Here is a tiny trained network, its code and every weight. The questions are about switching its units off for an input and a target symbol, where a switched-off unit gives its printed mean instead of its output.

import numpy as np


def w(rows, s, z=0):
    codes = np.array(rows[::2]) - 128.0
    scale = np.full(codes.shape[1], s)
    scale[-1] = z or s
    return codes * scale


def f(y):
    return y / 2 * (1 + np.tanh(0.7978845608 * (y + 0.044715 * y**3)))


def softmax(a):
    e = np.exp(a - a.max(-1, keepdims=True))
    return e / e.sum(-1, keepdims=True)


def log_softmax(a):
    a = a - a.max(-1, keepdims=True)
    return a - np.log(np.exp(a).sum(-1, keepdims=True))


def net(x, mask):
    ids = ['αβγεζηθλμξπστφψω'.index(c) for c in x.split()]
    T = len(ids)
    res = E[ids] + P[:T]
    u = 0
    for l in range(2):
        r = res
        for j in range(2):
            rows = slice(2 * j, 2 * j + 2)
            q, k, v = (r @ M[l][rows].T for M in (Q, K, V))
            z = softmax(np.where(np.tri(T) > 0, q @ k.T / 2**0.5, -1e9)) @ v
            o = O[l][rows]
            res = res + np.where(mask[u + j], z, o[:, -1]) @ o[:, :-1]
        u += 2
        y = f(res @ A[l][:, :-1].T + A[l][:, -1])
        res = res + np.where(mask[u : u + 8], y, B[l][:, -1]) @ B[l][:, :-1]
        u += 8
    return log_softmax(res[-1] @ U[:, :-1].T + U[:, -1])


Q, K, V, O, A, B = {}, {}, {}, {}, {}, {}
E = w([
[117,60,181,67],'α',
[194,156,157,213],'β',
[222,191,240,115],'γ',
[128,33,247,113],'ε',
[119,51,77,110],'ζ',
[70,122,140,128],'η',
[124,106,135,82],'θ',
[80,192,140,105],'λ',
[32,48,193,90],'μ',
[186,140,120,248],'ξ',
[132,172,19,95],'π',
[57,237,64,154],'σ',
[223,163,185,181],'τ',
[122,109,121,87],'φ',
[93,172,157,61],'ψ',
[104,106,125,106],'ω',
],0.015)
P = w([
[21,148,176,254],'0',
[201,100,144,122],'1',
[188,107,134,113],'2',
[177,112,131,106],'3',
[166,113,130,106],'4',
[166,115,129,104],'5',
[165,118,128,103],'6',
[161,117,123,105],'7',
[159,117,119,107],'8',
[162,120,124,103],'9',
[159,117,117,107],'10',
[168,118,119,103],'11',
[164,119,122,107],'12',
[167,119,125,100],'13',
],0.0096)
Q[0] = w([
[118,134,9,83],'0.h1',
[2,105,149,81],'0.h1',
[103,124,96,78],'0.h2',
[51,112,114,80],'0.h2',
],0.0091)
K[0] = w([
[139,152,81,90],'0.h1',
[163,66,150,57],'0.h1',
[152,91,27,130],'0.h2',
[175,99,85,5],'0.h2',
],0.014)
V[0] = w([
[172,148,150,81],'0.h1',
[97,131,134,138],'0.h1',
[7,92,146,148],'0.h2',
[110,112,95,124],'0.h2',
],0.013)
O[0] = w([
[110,92,192,102,63],'0.h1',
[94,111,171,232,125],'0.h1',
[114,134,127,18,250],'0.h2',
[33,255,163,40,141],'0.h2',
],0.0081,0.0021)
A[0] = w([
[130,144,103,148,62],'0.n1',
[99,134,152,196,254],'0.n2',
[167,214,73,138,107],'0.n3',
[81,178,227,141,101],'0.n4',
[165,253,105,168,120],'0.n5',
[178,86,127,188,234],'0.n6',
[152,188,58,91,209],'0.n7',
[202,148,168,118,167],'0.n8',
],0.013,0.0047)
B[0] = w([
[109,171,123,181,118],'0.n1',
[128,161,95,59,173],'0.n2',
[66,78,192,198,184],'0.n3',
[252,114,152,135,154],'0.n4',
[119,91,160,235,209],'0.n5',
[179,164,123,111,253],'0.n6',
[2,55,72,119,227],'0.n7',
[74,125,12,205,219],'0.n8',
],0.0085,0.0063)
Q[1] = w([
[139,23,217,128],'1.h1',
[167,82,151,179],'1.h1',
[156,202,62,84],'1.h2',
[120,120,161,2],'1.h2',
],0.0088)
K[1] = w([
[93,45,187,100],'1.h1',
[132,175,155,178],'1.h1',
[170,128,123,33],'1.h2',
[166,1,178,149],'1.h2',
],0.0081)
V[1] = w([
[148,2,135,155],'1.h1',
[136,158,252,132],'1.h1',
[143,113,237,181],'1.h2',
[190,47,168,131],'1.h2',
],0.0097)
O[1] = w([
[112,251,139,155,255],'1.h1',
[129,106,118,198,25],'1.h1',
[154,31,57,122,109],'1.h2',
[204,97,88,76,131],'1.h2',
],0.011,0.0079)
A[1] = w([
[93,84,135,54,253],'1.n1',
[103,94,112,42,75],'1.n2',
[82,116,175,127,93],'1.n3',
[52,170,10,104,112],'1.n4',
[66,164,116,169,46],'1.n5',
[91,90,44,95,61],'1.n6',
[112,234,104,103,127],'1.n7',
[108,166,96,47,113],'1.n8',
],0.013,0.0066)
B[1] = w([
[149,143,182,246,219],'1.n1',
[138,38,176,126,181],'1.n2',
[179,89,54,123,164],'1.n3',
[131,195,103,57,252],'1.n4',
[160,115,199,130,226],'1.n5',
[132,77,165,88,165],'1.n6',
[144,2,92,73,244],'1.n7',
[93,78,73,199,221],'1.n8',
],0.0098,0.013)
U = w([
[201,145,148,78,190],'α',
[125,112,54,183,87],'β',
[254,65,116,80,29],'γ',
[136,131,61,86,163],'ε',
[167,77,225,132,79],'ζ',
[134,121,198,22,189],'η',
[149,121,105,144,112],'θ',
[132,142,139,119,184],'λ',
[95,27,100,145,46],'μ',
[82,93,57,234,51],'ξ',
[120,120,124,199,122],'π',
[50,154,125,185,210],'σ',
[183,125,71,164,170],'τ',
[143,117,116,152,107],'φ',
[137,116,91,137,158],'ψ',
[140,154,135,113,254],'ω',
],0.0091,0.008)

Each question gives the input, a string of symbols that net reads in full, and the target symbol t.
The units are the heads (2 rows each of Q, K, V and O) and the neurons (one row each of A and B). Each row of codes is followed by its name. A weight is (code - 128) times the scale printed after its matrix; where a second scale follows, it is the last column's (O, A, B and U).
mask holds one flag per unit, layer by layer, with each layer's heads first. A switched-off unit (its flag False) gives its mean, the last column of its rows in O or B, instead of its output. The means were averaged over made-up inputs and are rounded, as every weight is.
A unit's drop is (log p(t) with every unit on - log p(t) with that unit switched off) / (log p(t) with every unit on - log p(t) with every unit switched off).
The circuit of an input: a set's keep is (log p(t) with only the set's units on - log p(t) with every unit switched off) / (log p(t) with every unit on - log p(t) with every unit switched off). Starting from the 12 units with the biggest drops (on a tie, the unit counted first), units are removed one at a time, each time the one whose removal leaves the highest keep (on an exact tie, the one counted first), for as long as the keep stays at least 0.8.
units of the circuit, in order: the units of the circuit, biggest drop first
unit that matters most: the unit with the biggest drop
top k neurons: the k neurons with the biggest drops, biggest first
top k neurons in layer l: the k neurons of layer l with the biggest drops, biggest first
which heads matter: for each layer, one digit per head in row order, 1 if its drop is at least 0.15 and else 0, layers parted by /
input μ ξ ε φ τ φ σ ζ α λ ζ ζ ζ π, target η: units of the circuit, in order : 1.n4, 0.n7, 1.n6
input γ ε ζ μ ζ τ ζ ζ ε π η γ, target γ: which heads matter : 11 / 01
input ζ τ ζ ε ζ ζ ω ξ ζ θ ω ζ α α, target ζ: unit that matters most : 0.n5
input η τ ε ζ ε ω ζ τ ζ β ζ τ, target η: top 2 neurons : 1.n5, 1.n8
input ζ σ ξ β, target ζ: top 3 neurons in layer 0 : 0.n5, 0.n3, 0.n7
input τ β ζ τ, target τ: units of the circuit, in order : 0.h2, 0.n8, 0.n6
input ω ζ ε ζ ζ ξ ε θ θ ζ η ω ω, target μ: which heads matter : 10 / 01
input ζ ζ ζ μ, target ζ: units of the circuit, in order : 0.n8, 1.n1
input ε ζ η τ, target ε: units of the circuit, in order : 0.h2, 0.n8, 1.n4, 1.n1
input β ζ ζ ε ζ ζ ζ ω, target μ: units of the circuit, in order : 1.n8, 0.n5, 1.n7, 1.h1
input ξ α ζ ξ, target ξ: which heads matter : 10 / 11
input μ ζ θ τ, target μ: top 2 neurons : 1.n8, 1.n7
input τ α ε ζ ω ξ ω γ ξ ζ β, target τ: units of the circuit, in order : 0.h2, 0.n6, 0.n8
input σ ζ τ γ ε ε σ ξ π, target σ: top 4 neurons : 0.n3, 0.n5, 1.n7, 0.n2
input ζ ζ ζ, target μ: top 3 neurons in layer 1 : 1.n7, 1.n8, 1.n2
input ζ τ ζ ζ η ξ σ α ψ π γ, target ζ: which heads matter : 11 / 01
input τ β ε ψ β τ γ, target τ: units of the circuit, in order : 0.n8, 0.h2, 0.n6
input ζ ζ μ σ σ β, target ζ: units of the circuit, in order : 1.h2, 1.n5, 1.n7
input ζ β ε γ ε ζ, target γ: top 2 neurons : 0.n5, 0.n3
input σ ζ ζ ζ ζ ε η ζ σ, target σ: which heads matter : 01 / 01
input γ μ ω ξ ε γ τ, target γ: units of the circuit, in order : 0.h2, 1.h2
input π ζ γ ζ φ, target μ: units of the circuit, in order : 1.n7, 1.n8, 0.n5, 1.h1
input τ π ζ ε τ ω μ τ, target τ: units of the circuit, in order : 0.h2, 0.n6, 0.n8
input ζ ξ ζ ζ ζ η ζ ε ω τ ζ ζ ξ π, target η: units of the circuit, in order : 1.n4, 1.n6, 0.n7
input ξ ζ ε σ ε ω ζ ζ ζ θ, target μ: top 4 neurons : 1.n8, 0.n5, 1.n2, 0.n3
input σ π β λ ε τ ξ ξ ξ π ζ π ζ, target ε: units of the circuit, in order : 0.n5, 1.n5, 1.n4
input ζ θ ε λ η π ζ ζ ζ ε α τ, target ζ: which heads matter : 10 / 01
